Here is a tiny trained network, its code and every weight. The questions are about switching its units off for an input and a target symbol, where a switched-off unit gives its printed mean instead of its output.

import numpy as np


def w(rows, s, z=0):
    codes = np.array(rows[::2]) - 128.0
    scale = np.full(codes.shape[1], s)
    scale[-1] = z or s
    return codes * scale


def norm(h):
    return h / np.sqrt((h * h).mean(-1, keepdims=True) + 1e-5)


def f(y):
    return np.maximum(y, 0)


def softmax(a):
    e = np.exp(a - a.max(-1, keepdims=True))
    return e / e.sum(-1, keepdims=True)


def log_softmax(a):
    a = a - a.max(-1, keepdims=True)
    return a - np.log(np.exp(a).sum(-1, keepdims=True))


def net(x, mask):
    ids = ['αβγδεζηθλπφψω'.index(c) for c in x.split()]
    T = len(ids)
    res = E[ids] + P[:T]
    r = norm(res)
    for j in range(3):
        rows = slice(2 * j, 2 * j + 2)
        q, k, v = (r @ M[0][rows].T for M in (Q, K, V))
        z = softmax(np.where(np.tri(T) > 0, q @ k.T / 2**0.5, -1e9)) @ v
        o = O[0][rows]
        res = res + np.where(mask[j], z, o[:, -1]) @ o[:, :-1]
    y = f(norm(res) @ A[0][:, :-1].T + A[0][:, -1])
    res = res + np.where(mask[3:11], y, B[0][:, -1]) @ B[0][:, :-1]
    return log_softmax(norm(res)[-1] @ U[:, :-1].T + U[:, -1])


Q, K, V, O, A, B = {}, {}, {}, {}, {}, {}
E = w([
[84,28,111,98,98,135,152,111,192],'α',
[108,120,141,58,85,133,143,116,148],'β',
[117,96,100,94,156,172,118,125,161],'γ',
[51,65,155,51,144,158,122,138,156],'δ',
[48,50,149,168,100,171,159,153,164],'ε',
[63,156,129,124,162,172,117,175,70],'ζ',
[96,73,89,120,214,129,59,164,120],'η',
[47,129,119,134,117,102,150,82,94],'θ',
[207,135,155,70,173,148,136,195,171],'λ',
[152,77,51,110,173,140,77,59,52],'π',
[98,7,120,214,142,106,137,155,119],'φ',
[155,72,97,155,132,93,157,61,152],'ψ',
[199,112,114,218,131,120,158,183,77],'ω',
],0.016)
P = w([
[144,176,111,150,68,110,81,156,134],'0',
[79,79,75,49,136,158,178,195,156],'1',
[115,87,145,141,79,65,116,114,161],'2',
[149,135,233,144,78,203,78,86,121],'3',
[84,86,93,87,140,139,192,154,134],'4',
[112,103,164,150,113,75,129,114,160],'5',
[152,138,249,144,112,179,90,83,125],'6',
[93,105,118,110,160,122,202,135,130],'7',
[123,106,167,136,167,72,118,111,148],'8',
[148,143,249,142,135,156,121,82,119],'9',
[87,94,96,85,152,138,181,162,132],'10',
],0.016)
Q[0] = w([
[133,146,201,156,157,205,92,93,108],'head 0',
[96,127,45,85,152,169,253,179,83],'head 0',
[146,77,87,102,145,134,208,175,70],'head 1',
[143,109,254,165,92,178,50,67,82],'head 1',
[128,131,253,153,97,164,24,74,119],'head 2',
[84,98,114,102,138,163,177,154,74],'head 2',
],0.012)
K[0] = w([
[160,150,174,143,244,70,209,140,76],'head 0',
[117,199,79,120,32,122,62,205,139],'head 0',
[141,147,50,159,51,125,56,188,106],'head 1',
[158,109,169,160,242,77,211,104,52],'head 1',
[143,69,200,148,254,107,230,82,71],'head 2',
[96,155,71,204,61,80,64,140,99],'head 2',
],0.0098)
V[0] = w([
[250,136,140,133,114,109,139,140,184],'head 0',
[111,164,172,97,136,138,209,163,75],'head 0',
[138,116,129,197,152,134,104,203,45],'head 1',
[151,76,101,115,225,115,113,120,114],'head 1',
[138,170,77,42,152,222,104,121,103],'head 2',
[118,80,141,137,191,219,164,156,227],'head 2',
],0.011)
O[0] = w([
[200,119,141,34,75,91,141,3,162,17],'head 0',
[163,157,182,74,56,107,97,169,114,2],'head 0',
[140,63,102,125,105,133,158,155,37,156],'head 1',
[77,107,102,83,167,181,89,38,64,84],'head 1',
[137,143,189,130,239,70,228,108,86,39],'head 2',
[146,71,14,44,133,119,183,172,160,80],'head 2',
],0.011,0.0054)
A[0] = w([
[112,84,147,79,122,149,98,101,137,216],'neuron 0',
[125,65,61,101,66,86,109,174,132,117],'neuron 1',
[178,179,202,108,187,161,111,76,77,99],'neuron 2',
[188,111,141,94,166,153,107,140,151,138],'neuron 3',
[140,149,112,25,142,57,167,93,143,110],'neuron 4',
[136,37,198,115,113,146,153,149,145,249],'neuron 5',
[83,102,138,133,139,117,101,174,159,140],'neuron 6',
[92,124,89,162,128,9,129,178,77,143],'neuron 7',
],0.013,0.002)
B[0] = w([
[164,172,112,163,153,34,30,126,152,208],'neuron 0',
[172,87,253,143,154,164,191,122,138,253],'neuron 1',
[73,66,222,2,177,42,73,60,156,167],'neuron 2',
[96,134,71,149,60,235,100,137,152,154],'neuron 3',
[46,191,175,69,27,178,187,146,118,173],'neuron 4',
[231,161,96,151,153,103,123,122,34,219],'neuron 5',
[79,140,160,62,89,88,60,71,117,254],'neuron 6',
[227,190,32,67,101,88,35,100,133,222],'neuron 7',
],0.0091,0.0079)
U = w([
[78,105,92,160,155,183,151,110,249,112],'α',
[186,127,210,166,179,58,146,93,209,105],'β',
[127,147,89,137,155,113,220,70,161,252],'γ',
[130,145,54,92,178,53,107,181,171,92],'δ',
[173,98,112,115,101,176,150,203,182,162],'ε',
[186,171,106,117,124,81,148,163,35,146],'ζ',
[98,119,15,163,167,205,137,71,57,143],'η',
[84,205,157,195,124,208,85,164,109,157],'θ',
[141,171,170,31,75,116,144,70,116,133],'λ',
[87,103,236,102,206,117,114,58,109,86],'π',
[81,2,118,153,51,203,111,105,111,69],'φ',
[135,182,47,157,79,161,75,13,189,127],'ψ',
[223,99,142,147,63,131,121,38,50,105],'ω',
],0.009,0.004)

Each question gives the input, a string of symbols that net reads in full, and the target symbol t.
The units are the heads (2 rows each of Q, K, V and O) and the neurons (one row each of A and B). Each row of codes is followed by its name. A weight is (code - 128) times the scale printed after its matrix; where a second scale follows, it is the last column's (O, A, B and U).
mask holds one flag per unit, heads first, then neurons. A switched-off unit (its flag False) gives its mean, the last column of its rows in O or B, instead of its output. The means were averaged over made-up inputs and are rounded, as every weight is.
A unit's drop is (log p(t) with every unit on - log p(t) with that unit switched off) / (log p(t) with every unit on - log p(t) with every unit switched off).
The circuit of an input: a set's keep is (log p(t) with only the set's units on - log p(t) with every unit switched off) / (log p(t) with every unit on - log p(t) with every unit switched off). Starting from all 11 units, units are removed one at a time, each time the one whose removal leaves the highest keep (on an exact tie, the one counted first), for as long as the keep stays at least 0.8.
circuit, biggest first: the units of the circuit, biggest drop first
unit that matters most: the unit with the biggest drop
k most important neurons: the k neurons with the biggest drops, biggest first
which heads matter: for each layer, one digit per head in row order, 1 if its drop is at least 0.15 and else 0, layers parted by /
input φ π θ η η η θ γ θ θ, target θ: circuit, biggest first : head 0
input ε ω π θ φ, target ε: circuit, biggest first : head 2; head 1
input ε π ψ ε λ π ε, target π: circuit, biggest first : head 1; neuron 2
input η δ π, target η: circuit, biggest first : head 1; head 0
input π α δ ε φ, target π: which heads matter : 001
input β θ ζ ε ε α β θ, target β: which heads matter : 011
input θ θ ψ, target γ: which heads matter : 101
input ψ ζ ε θ ζ β β ψ γ γ ζ, target ψ: circuit, biggest first : head 0; head 2
input η β φ ε φ, target η: circuit, biggest first : head 0; head 1
input π γ ζ ω ζ ω β ω η θ, target ω: circuit, biggest first : head 0; head 1; neuron 6
input β θ ω π θ η λ, target λ: 2 most important neurons : neuron 2; neuron 3
input θ ε θ θ, target θ: which heads matter : 100
input ζ φ ω δ θ θ θ θ, target ζ: which heads matter : 010
input θ λ θ φ ψ θ θ η η ε φ, target θ: circuit, biggest first : head 2
input η θ ε λ λ β θ φ, target η: circuit, biggest first : head 1; head 0
input δ θ π γ β, target δ: which heads matter : 111
input λ β φ γ λ γ, target α: circuit, biggest first : head 1; head 2; neuron 7; neuron 3
input ψ ε θ γ ε ω η, target ω: circuit, biggest first : head 0; head 1
input π η θ ε β, target π: which heads matter : 001
input λ η φ, target ω: unit that matters most : neuron 1
input φ θ π λ, target π: which heads matter : 010
